Here is a tiny trained network, its code and every weight. The questions are about switching its units off for an input and a class, where a switched-off unit gives its printed mean instead of its output.

import numpy as np


def w(rows, s, z=0):
    codes = np.array(rows[::2]) - 128.0
    scale = np.full(codes.shape[1], s)
    scale[-1] = z or s
    return codes * scale


def f(y):
    return np.maximum(y, 0)


def log_softmax(a):
    a = a - a.max(-1, keepdims=True)
    return a - np.log(np.exp(a).sum(-1, keepdims=True))


def net(x, mask):
    res = np.array(x, float).reshape(1, 7) / 4 @ E
    y = f(res @ A[0][:, :-1].T + A[0][:, -1])
    res = res + np.where(mask, y, B[0][:, -1]) @ B[0][:, :-1]
    return log_softmax(res[-1] @ U[:, :-1].T + U[:, -1])


A, B = {}, {}
E = w([
[87,151,154,197,82,166,191,180],'x0',
[120,55,75,26,102,114,233,213],'x1',
[151,232,31,128,98,27,126,172],'x2',
[12,184,218,108,60,167,107,254],'x3',
[129,8,130,83,84,133,156,152],'x4',
[107,153,84,104,123,116,126,174],'x5',
[93,113,108,71,88,67,221,155],'x6',
],0.0074)
A[0] = w([
[123,174,92,122,140,137,117,62,123],'neuron 1',
[129,1,163,206,185,154,121,84,251],'neuron 2',
[128,147,124,186,142,157,117,94,185],'neuron 3',
[167,22,33,35,134,66,202,130,217],'neuron 4',
[145,65,108,52,122,91,187,177,217],'neuron 5',
[57,198,131,126,97,121,144,227,239],'neuron 6',
[107,101,194,129,123,209,101,107,196],'neuron 7',
[197,174,75,127,119,120,100,63,196],'neuron 8',
[128,128,117,113,109,87,153,140,113],'neuron 9',
[141,75,172,121,127,117,130,128,163],'neuron 10',
[211,211,86,143,187,56,81,113,208],'neuron 11',
[105,186,190,143,130,158,151,168,221],'neuron 12',
[152,80,101,101,99,109,206,124,158],'neuron 13',
],0.0089,0.0031)
B[0] = w([
[158,139,104,150,157,94,120,102,175],'neuron 1',
[159,98,142,112,127,173,102,71,241],'neuron 2',
[110,146,129,153,140,129,76,111,198],'neuron 3',
[183,99,85,57,132,136,191,151,250],'neuron 4',
[139,108,121,106,105,133,170,175,213],'neuron 5',
[76,206,147,161,81,78,171,189,245],'neuron 6',
[87,85,171,153,126,163,105,83,214],'neuron 7',
[254,145,35,145,209,90,97,73,212],'neuron 8',
[144,119,125,131,135,119,141,153,156],'neuron 9',
[185,102,162,137,134,170,145,125,163],'neuron 10',
[153,220,64,156,162,62,108,127,236],'neuron 11',
[71,128,162,164,69,118,106,138,210],'neuron 12',
[156,94,96,70,139,151,143,114,188],'neuron 13',
],0.0092,0.012)
U = w([
[116,18,147,182,138,217,41,70,207],'0',
[170,174,26,207,239,59,81,99,5],'1',
[28,172,146,210,20,100,145,162,190],'2',
[163,52,45,28,111,139,255,136,79],'3',
],0.007,0.00027)

Each question gives the input, the list of numbers given to net, and the class t.
The units are the neurons (one row each of A and B). Each row of codes is followed by its name. A weight is (code - 128) times the scale printed after its matrix; where a second scale follows, it is the last column's (A, B and U).
mask holds one flag per neuron, in row order. A switched-off neuron (its flag False) gives its mean, the last column of its row in B, instead of its output. The means were averaged over made-up inputs and are rounded, as every weight is.
A unit's drop is (log p(t) with every unit on - log p(t) with that unit switched off) / (log p(t) with every unit on - log p(t) with every unit switched off).
The circuit of an input: a set's keep is (log p(t) with only the set's units on - log p(t) with every unit switched off) / (log p(t) with every unit on - log p(t) with every unit switched off). Starting from the 12 units with the biggest drops (on a tie, the unit counted first), units are removed one at a time, each time the one whose removal leaves the highest keep (on an exact tie, the one counted first), for as long as the keep stays at least 0.8.
circuit, biggest first: the units of the circuit, biggest drop first
k most important neurons: the k neurons with the biggest drops, biggest first
drop when u is switched off: that unit's drop, to one decimal
input [2,2,-2,0,2,3,-4], class 0: circuit, biggest first	neuron 4; neuron 11
input [-2,-7,-7,-4,-3,0,0], class 0: circuit, biggest first	neuron 2
input [7,-4,-7,-8,7,3,3], class 0: 4 most important neurons	neuron 2; neuron 6; neuron 7; neuron 11
input [-4,-2,-1,1,2,2,-4], class 0: circuit, biggest first	neuron 6; neuron 11
input [-4,7,2,5,-5,-8,0], class 2: circuit, biggest first	neuron 8; neuron 6
input [-7,1,4,7,4,2,2], class 2: 3 most important neurons	neuron 6; neuron 8; neuron 2
input [5,0,-6,0,-4,5,-3], class 0: 3 most important neurons	neuron 6; neuron 11; neuron 7
input [4,4,-7,4,3,2,-5], class 0: 3 most important neurons	neuron 7; neuron 2; neuron 11
input [4,-2,-7,-7,0,0,4], class 0: drop when neuron 2 is switched off	0.2
input [4,7,4,5,-3,-8,2], class 2: drop when neuron 6 is switched off	0.2
input [-5,1,0,-8,8,-8,-7], class 3: drop when neuron 4 is switched off	1.9
